Below are the code and all the weights of a small trained network. Each question names an input and a class and asks about switching units off, where a switched-off unit gives its printed mean instead of its output.

import numpy as np


def w(rows, s, z=0):
    codes = np.array(rows[::2]) - 128.0
    scale = np.full(codes.shape[1], s)
    scale[-1] = z or s
    return codes * scale


def norm(h):
    return h / np.sqrt((h * h).mean(-1, keepdims=True) + 1e-5)


def f(y):
    return y / 2 * (1 + np.tanh(0.7978845608 * (y + 0.044715 * y**3)))


def log_softmax(a):
    a = a - a.max(-1, keepdims=True)
    return a - np.log(np.exp(a).sum(-1, keepdims=True))


def net(x, mask):
    res = np.array(x, float).reshape(1, 7) / 4 @ E
    u = 0
    for l in range(3):
        y = f(norm(res) @ A[l][:, :-1].T + A[l][:, -1])
        res = res + np.where(mask[u : u + 10], y, B[l][:, -1]) @ B[l][:, :-1]
        u += 10
    return log_softmax(norm(res)[-1] @ U[:, :-1].T + U[:, -1])


A, B = {}, {}
E = w([
[129,129,129,127],'x0',
[98,99,145,193],'x1',
[135,137,124,127],'x2',
[125,124,130,128],'x3',
[94,134,229,99],'x4',
[133,133,127,127],'x5',
[160,2,155,127],'x6',
],0.006)
A[0] = w([
[251,81,180,145,224],'L0N0',
[131,171,162,153,82],'L0N1',
[66,73,187,75,5],'L0N2',
[201,143,86,124,60],'L0N3',
[91,174,99,132,38],'L0N4',
[198,195,55,136,250],'L0N5',
[31,191,89,113,107],'L0N6',
[48,119,206,164,187],'L0N7',
[112,152,71,156,144],'L0N8',
[189,206,254,142,175],'L0N9',
],0.0059,0.0025)
B[0] = w([
[63,159,200,143,221],'L0N0',
[79,115,135,139,124],'L0N1',
[166,176,57,141,148],'L0N2',
[49,169,52,115,133],'L0N3',
[191,148,120,139,122],'L0N4',
[84,31,223,93,252],'L0N5',
[254,176,155,135,170],'L0N6',
[84,124,136,93,213],'L0N7',
[104,82,184,209,159],'L0N8',
[79,8,131,128,206],'L0N9',
],0.0055,0.0033)
A[1] = w([
[141,69,162,228,58],'L1N0',
[157,147,115,55,6],'L1N1',
[56,148,124,251,220],'L1N2',
[175,147,78,147,199],'L1N3',
[144,18,134,105,160],'L1N4',
[180,112,73,22,51],'L1N5',
[123,117,32,224,184],'L1N6',
[250,79,171,119,171],'L1N7',
[161,103,30,138,127],'L1N8',
[73,254,120,140,220],'L1N9',
],0.0081,0.0025)
B[1] = w([
[139,75,116,145,193],'L1N0',
[151,82,74,96,126],'L1N1',
[196,100,120,2,223],'L1N2',
[104,170,217,180,131],'L1N3',
[187,198,223,152,255],'L1N4',
[117,28,129,34,153],'L1N5',
[57,152,184,88,177],'L1N6',
[90,121,236,173,167],'L1N7',
[16,148,189,132,139],'L1N8',
[181,122,225,117,189],'L1N9',
],0.0065,0.0048)
A[2] = w([
[226,95,249,92,147],'L2N0',
[125,58,139,119,141],'L2N1',
[115,115,187,97,81],'L2N2',
[124,200,54,130,71],'L2N3',
[95,29,226,172,160],'L2N4',
[34,7,59,237,252],'L2N5',
[176,121,208,125,114],'L2N6',
[191,87,171,162,170],'L2N7',
[155,67,2,175,224],'L2N8',
[25,206,212,121,147],'L2N9',
],0.0072,0.0027)
B[2] = w([
[176,84,56,135,249],'L2N0',
[124,223,58,86,149],'L2N1',
[42,152,83,172,166],'L2N2',
[163,182,134,11,118],'L2N3',
[102,171,100,47,210],'L2N4',
[135,177,193,44,128],'L2N5',
[109,133,35,183,184],'L2N6',
[194,221,55,178,163],'L2N7',
[93,2,110,114,119],'L2N8',
[75,72,108,208,175],'L2N9',
],0.005,0.013)
U = w([
[161,79,96,30,135],'0',
[134,132,87,144,168],'1',
[2,137,209,124,132],'2',
[245,170,245,185,138],'3',
[138,125,63,148,126],'4',
[135,134,60,146,124],'5',
[139,123,59,143,109],'6',
[112,221,114,206,5],'7',
],0.0093,0.014)

Each question gives the input, the list of numbers given to net, and the class t.
The units are the neurons (one row each of A and B). Each row of codes is followed by its name. A weight is (code - 128) times the scale printed after its matrix; where a second scale follows, it is the last column's (A, B and U).
mask holds one flag per neuron, layer by layer. A switched-off neuron (its flag False) gives its mean, the last column of its row in B, instead of its output. The means were averaged over made-up inputs and are rounded, as every weight is.
A unit's drop is (log p(t) with every unit on - log p(t) with that unit switched off) / (log p(t) with every unit on - log p(t) with every unit switched off).
The circuit of an input: a set's keep is (log p(t) with only the set's units on - log p(t) with every unit switched off) / (log p(t) with every unit on - log p(t) with every unit switched off). Starting from the 12 units with the biggest drops (on a tie, the unit counted first), units are removed one at a time, each time the one whose removal leaves the highest keep (on an exact tie, the one counted first), for as long as the keep stays at least 0.8.
units of the circuit, in order: the units of the circuit, biggest drop first
most important unit: the unit with the biggest drop
k most important neurons: the k neurons with the biggest drops, biggest first
top k neurons in layer l: the k neurons of layer l with the biggest drops, biggest first
input [-8,8,6,6,-1,-4,-5], class 0: units of the circuit, in order	L1N2
input [8,7,-4,-3,-8,-4,-3], class 2: units of the circuit, in order	L1N6, L2N0
input [-7,-7,-1,8,-2,0,-8], class 3: 3 most important neurons	L1N9, L2N4, L0N6
input [7,3,4,-1,-6,-8,-8], class 3: 2 most important neurons	L1N9, L0N6
input [8,3,-7,8,5,2,5], class 4: top 3 neurons in layer 0	L0N5, L0N2, L0N6
input [-6,7,-3,-6,4,5,4], class 0: top 4 neurons in layer 0	L0N6, L0N0, L0N7, L0N4
input [-5,-2,0,2,-6,7,8], class 3: 3 most important neurons	L1N4, L1N7, L0N0
input [1,-4,6,8,-5,3,-8], class 3: units of the circuit, in order	L1N9, L2N4
input [-3,1,0,-3,4,6,-5], class 6: 2 most important neurons	L0N9, L1N4
input [-1,6,6,-1,-3,-6,8], class 3: 4 most important neurons	L1N4, L1N7, L2N5, L1N5
input [7,-4,2,5,-3,2,7], class 3: 3 most important neurons	L1N4, L1N7, L0N7
input [1,3,0,-7,-7,3,-5], class 2: 3 most important neurons	L1N6, L0N0, L1N8
input [2,5,-2,0,-6,-4,-7], class 3: 3 most important neurons	L1N9, L0N9, L0N6
input [-2,4,-7,-3,7,4,0], class 1: most important unit	L0N5
input [5,-6,-1,-1,-4,4,7], class 3: 3 most important neurons	L1N4, L0N0, L1N7
input [-7,-1,-2,4,-8,4,2], class 2: units of the circuit, in order	L1N8, L1N6
input [-6,8,0,1,-5,-8,-8], class 0: 3 most important neurons	L1N2, L0N5, L1N4
input [0,3,-1,-7,-6,-5,8], class 3: top 2 neurons in layer 1	L1N4, L1N7
input [-3,-6,-1,6,-7,4,-8], class 3: top 2 neurons in layer 1	L1N9, L1N3
input [-6,0,4,-4,4,3,5], class 4: most important unit	L0N0
input [3,8,7,5,-2,0,4], class 0: 2 most important neurons	L1N0, L0N6
input [-3,6,-2,-4,2,-2,-1], class 0: 2 most important neurons	L1N2, L0N5
input [-3,8,6,2,0,-1,-8], class 0: top 3 neurons in layer 1	L1N2, L1N4, L1N7
input [5,-3,0,4,1,-4,7], class 3: top 3 neurons in layer 1	L1N4, L1N7, L1N2
input [-4,8,2,2,-5,8,3], class 0: 2 most important neurons	L1N2, L1N0
input [-5,8,-2,1,-3,5,-6], class 0: 3 most important neurons	L1N2, L1N4, L1N6
input [-5,-4,2,8,5,-5,5], class 5: top 2 neurons in layer 1	L1N6, L1N2
input [-3,6,1,8,-8,-7,4], class 2: most important neuron	L1N6
input [-8,8,-5,0,-2,-7,4], class 0: top 3 neurons in layer 2	L2N5, L2N9, L2N4
input [5,8,-3,-5,6,-2,-7], class 0: top 3 neurons in layer 0	L0N9, L0N0, L0N5
